Here is a tiny trained network, its code and every weight. The questions are about switching its units off for an input and a target symbol, where a switched-off unit gives its printed mean instead of its output.

import numpy as np


def w(rows, s, z=0):
    codes = np.array(rows[::2]) - 128.0
    scale = np.full(codes.shape[1], s)
    scale[-1] = z or s
    return codes * scale


def softmax(a):
    e = np.exp(a - a.max(-1, keepdims=True))
    return e / e.sum(-1, keepdims=True)


def log_softmax(a):
    a = a - a.max(-1, keepdims=True)
    return a - np.log(np.exp(a).sum(-1, keepdims=True))


def net(x, mask):
    ids = ['αγεζηλξπσφ'.index(c) for c in x.split()]
    T = len(ids)
    res = E[ids] + P[:T]
    u = 0
    for l in range(3):
        r = res
        for j in range(3):
            rows = slice(2 * j, 2 * j + 2)
            q, k, v = (r @ M[l][rows].T for M in (Q, K, V))
            z = softmax(np.where(np.tri(T) > 0, q @ k.T / 2**0.5, -1e9)) @ v
            o = O[l][rows]
            res = res + np.where(mask[u + j], z, o[:, -1]) @ o[:, :-1]
        u += 3
    return log_softmax(res[-1] @ U[:, :-1].T + U[:, -1])


Q, K, V, O = {}, {}, {}, {}
E = w([
[96,157,124,201,84,205,215,92,19,85,223],'α',
[29,213,132,123,87,217,146,88,74,132,55],'γ',
[87,140,157,73,29,105,178,33,35,205,125],'ε',
[78,133,76,186,173,218,94,26,126,194,131],'ζ',
[46,167,164,96,200,232,98,125,44,209,175],'η',
[246,152,124,228,83,201,189,224,178,119,105],'λ',
[225,142,156,183,176,22,63,144,38,179,60],'ξ',
[102,77,245,72,128,176,20,181,164,50,42],'π',
[139,75,193,110,148,129,228,38,101,183,194],'σ',
[61,204,116,143,62,12,87,217,254,127,225],'φ',
],0.0079)
P = w([
[199,225,26,42,241,24,223,69,144,51,107],'0',
[162,180,232,105,74,30,193,105,110,194,122],'1',
[181,210,209,139,88,73,149,82,128,156,123],'2',
[188,203,195,144,91,99,108,104,136,167,151],'3',
[170,178,190,163,92,122,95,113,139,163,144],'4',
[150,152,196,166,93,149,92,135,129,169,167],'5',
[127,129,191,181,96,178,76,146,140,176,150],'6',
[105,110,201,196,83,186,72,139,125,159,150],'7',
[87,97,197,191,63,199,60,155,121,175,154],'8',
[93,75,183,203,56,212,59,161,120,191,157],'9',
[69,49,191,205,56,227,49,170,115,188,141],'10',
[64,48,179,220,42,253,39,168,104,200,133],'11',
[61,49,190,233,19,236,61,174,91,197,130],'12',
],0.0045)
Q[0] = w([
[110,187,211,205,92,173,113,83,118,184,163],'0.h1',
[86,121,73,128,121,100,127,122,129,149,187],'0.h1',
[74,44,184,52,113,150,24,185,222,13,147],'0.h2',
[232,74,214,140,207,86,2,164,36,156,4],'0.h2',
[178,74,115,129,148,217,207,132,103,120,119],'0.h3',
[87,166,217,156,153,181,58,115,86,196,128],'0.h3',
],0.0076)
K[0] = w([
[79,30,161,220,105,173,2,240,189,117,199],'0.h1',
[136,69,160,130,132,178,141,117,90,146,74],'0.h1',
[88,126,189,49,120,126,40,170,215,29,148],'0.h2',
[250,112,209,109,203,84,49,171,56,142,16],'0.h2',
[55,94,72,127,118,24,124,38,120,177,205],'0.h3',
[185,93,32,221,69,156,216,152,170,121,158],'0.h3',
],0.0079)
V[0] = w([
[109,63,228,129,3,75,20,212,242,167,169],'0.h1',
[106,97,181,73,235,115,139,90,153,41,161],'0.h1',
[136,213,107,59,141,77,150,154,190,53,104],'0.h2',
[111,86,168,176,109,165,26,212,156,102,66],'0.h2',
[133,131,46,189,101,87,143,83,156,129,132],'0.h3',
[191,144,126,175,75,154,181,176,171,113,50],'0.h3',
],0.0075)
O[0] = w([
[115,68,231,181,48,140,87,108,160,221,161,252],'0.h1',
[201,61,128,142,254,177,230,101,191,43,189,50],'0.h1',
[61,129,79,87,189,134,238,197,93,28,21,38],'0.h2',
[157,172,144,133,106,100,5,144,175,92,65,60],'0.h2',
[193,160,35,173,99,191,135,61,142,114,81,162],'0.h3',
[121,70,73,135,52,121,84,168,144,166,73,170],'0.h3',
],0.006,0.003)
Q[1] = w([
[52,109,158,133,126,144,136,199,67,130,63],'1.h1',
[214,217,122,151,97,44,109,232,242,95,131],'1.h1',
[191,228,109,133,93,1,83,226,241,76,163],'1.h2',
[64,83,113,103,123,130,122,169,125,82,73],'1.h2',
[49,115,130,83,136,168,102,46,33,130,173],'1.h3',
[246,197,192,237,103,227,198,214,197,127,142],'1.h3',
],0.0076)
K[1] = w([
[80,48,106,80,177,211,253,14,176,132,168],'1.h1',
[160,12,228,225,28,75,69,87,192,251,120],'1.h1',
[78,27,253,219,34,141,58,119,213,169,147],'1.h2',
[205,121,167,208,229,171,170,79,144,144,211],'1.h2',
[154,206,112,51,243,62,205,78,129,71,162],'1.h3',
[91,35,16,169,39,125,99,175,103,157,77],'1.h3',
],0.0071)
V[1] = w([
[217,114,111,158,153,32,83,68,171,185,103],'1.h1',
[145,180,50,219,115,197,111,83,189,124,73],'1.h1',
[31,160,109,121,64,8,143,230,145,86,67],'1.h2',
[149,155,185,91,86,211,104,129,54,87,3],'1.h2',
[15,173,97,52,155,48,92,38,151,187,71],'1.h3',
[171,53,112,52,158,121,202,49,132,64,68],'1.h3',
],0.0064)
O[1] = w([
[136,148,165,174,190,44,67,86,161,204,179,77],'1.h1',
[18,71,180,239,185,78,166,41,160,69,45,162],'1.h1',
[140,92,130,102,101,94,35,83,173,20,223,139],'1.h2',
[106,39,189,111,210,114,48,236,39,91,197,127],'1.h2',
[86,253,249,59,232,217,137,46,98,158,222,141],'1.h3',
[190,56,172,94,134,154,97,73,123,134,94,254],'1.h3',
],0.0065,0.0087)
Q[2] = w([
[135,241,197,140,111,72,86,205,102,116,117],'2.h1',
[93,60,145,100,148,132,72,170,134,80,86],'2.h1',
[108,113,84,86,153,195,162,131,121,76,114],'2.h2',
[189,114,126,105,77,215,143,53,85,198,123],'2.h2',
[143,52,175,116,82,224,71,75,123,89,51],'2.h3',
[187,139,131,184,147,3,107,161,214,118,90],'2.h3',
],0.0061)
K[2] = w([
[45,207,180,160,91,70,87,221,173,222,203],'2.h1',
[154,135,129,66,173,83,148,254,137,77,151],'2.h1',
[168,62,125,116,166,134,145,62,99,123,129],'2.h2',
[168,163,16,82,223,51,193,130,140,57,113],'2.h2',
[179,119,126,134,236,157,138,211,142,40,138],'2.h3',
[92,132,171,239,42,51,126,195,172,210,231],'2.h3',
],0.0055)
V[2] = w([
[130,72,90,133,171,164,166,148,205,40,28],'2.h1',
[152,79,72,147,126,50,160,144,226,134,171],'2.h1',
[129,64,197,119,25,109,160,48,68,190,177],'2.h2',
[175,44,207,134,156,135,114,113,188,225,114],'2.h2',
[187,174,73,192,143,50,164,141,63,127,162],'2.h3',
[3,182,104,125,97,171,205,131,200,154,205],'2.h3',
],0.0056)
O[2] = w([
[128,160,136,175,78,57,95,138,45,95,125,254],'2.h1',
[152,196,90,117,49,101,132,19,133,140,109,82],'2.h1',
[11,14,90,33,60,200,154,49,21,79,81,63],'2.h2',
[155,162,182,84,124,140,117,81,23,136,57,66],'2.h2',
[117,38,71,84,213,50,92,127,254,122,39,147],'2.h3',
[187,134,240,168,93,216,110,174,137,36,71,61],'2.h3',
],0.0064,0.008)
U = w([
[188,139,113,88,83,136,139,91,90,141,65,164],'α',
[59,50,124,72,145,204,142,100,110,103,138,123],'γ',
[131,224,80,121,93,126,149,142,64,183,209,4],'ε',
[65,193,191,214,185,122,183,97,115,153,75,214],'ζ',
[38,115,112,140,115,97,130,65,78,84,142,64],'η',
[128,1,69,163,110,84,149,210,175,81,80,152],'λ',
[98,131,97,80,183,80,120,72,199,179,146,105],'ξ',
[178,91,196,101,167,94,62,201,81,45,141,92],'π',
[212,201,94,116,139,164,167,241,166,207,132,63],'σ',
[208,203,158,98,79,142,87,33,183,46,143,190],'φ',
],0.0057,0.0024)

Each question gives the input, a string of symbols that net reads in full, and the target symbol t.
The units are the heads (2 rows each of Q, K, V and O). Each row of codes is followed by its name. A weight is (code - 128) times the scale printed after its matrix; where a second scale follows, it is the last column's (O and U).
mask holds one flag per head, layer by layer. A switched-off head (its flag False) gives its mean, the last column of its rows in O, instead of its output. The means were averaged over made-up inputs and are rounded, as every weight is.
A unit's drop is (log p(t) with every unit on - log p(t) with that unit switched off) / (log p(t) with every unit on - log p(t) with every unit switched off).
The circuit of an input: a set's keep is (log p(t) with only the set's units on - log p(t) with every unit switched off) / (log p(t) with every unit on - log p(t) with every unit switched off). Starting from all 9 units, units are removed one at a time, each time the one whose removal leaves the highest keep (on an exact tie, the one counted first), for as long as the keep stays at least 0.8.
circuit, biggest first: the units of the circuit, biggest drop first
unit that matters most: the unit with the biggest drop
which heads matter: for each layer, one digit per head in row order, 1 if its drop is at least 0.15 and else 0, layers parted by /
drop when u is switched off: that unit's drop, to one decimal
input ε φ η ε φ γ η ζ λ γ ζ λ ζ, target γ: unit that matters most	1.h3
input φ ζ ζ ε γ α λ φ η ζ ζ ζ, target φ: which heads matter	010 / 010 / 001
input φ α σ φ φ ζ σ α ξ η, target φ: circuit, biggest first	0.h2; 1.h2
input φ η γ, target φ: circuit, biggest first	1.h2; 0.h2
input φ ζ ζ ζ φ, target ζ: circuit, biggest first	0.h2; 1.h2; 1.h1
input σ ζ σ ζ α ζ ξ ε η γ φ ε, target α: which heads matter	110 / 011 / 000
input ε ζ ζ σ λ λ α, target γ: which heads matter	010 / 001 / 110
input φ σ ζ α ζ σ λ φ α, target φ: circuit, biggest first	0.h2; 1.h2
input ζ π σ ε γ σ ξ γ φ α, target ζ: circuit, biggest first	1.h1; 1.h2; 0.h1
input φ λ π σ σ, target φ: circuit, biggest first	1.h2; 0.h2
input σ ζ ξ, target ξ: which heads matter	100 / 100 / 101
input ζ ζ ε γ γ ξ π ζ π, target ζ: which heads matter	100 / 111 / 000
input ζ ζ ξ η σ σ γ α ε α, target ζ: circuit, biggest first	1.h1; 1.h2; 0.h3
input φ φ ζ γ σ ε φ, target ζ: which heads matter	111 / 111 / 001
input π π α ε ζ ξ σ π σ ζ, target ε: unit that matters most	2.h3
input λ ξ γ ζ σ σ φ π ζ φ, target π: which heads matter	010 / 011 / 011
input π φ λ, target λ: which heads matter	010 / 001 / 000
input ζ ε φ ε π, target π: circuit, biggest first	0.h2; 1.h2
input ξ π λ σ, target ξ: circuit, biggest first	2.h3; 0.h1; 0.h2; 1.h1
input φ σ α α γ σ ζ ε φ σ, target φ: which heads matter	010 / 010 / 001
input ζ σ φ σ λ α γ σ ζ η ε, target ζ: circuit, biggest first	1.h1; 1.h2; 0.h3
input π α α π π λ λ ξ, target ξ: unit that matters most	0.h2
input ξ ζ ζ ξ ε ζ γ π λ ζ, target ξ: circuit, biggest first	2.h3; 0.h1; 1.h1
input ε ξ ε φ λ σ ζ λ ε ξ ξ ξ η, target γ: which heads matter	000 / 001 / 110
input π ζ γ π ζ α α σ ε λ η φ ε, target ε: drop when 1.h2 is switched off	0.1
input λ φ α σ ζ ε π π η, target η: drop when 2.h2 is switched off	0.1
input η ζ σ ζ σ ξ φ σ ε ξ ζ, target σ: drop when 0.h3 is switched off	0.2
input γ η σ ε ζ φ σ ζ σ ζ, target π: unit that matters most	0.h1
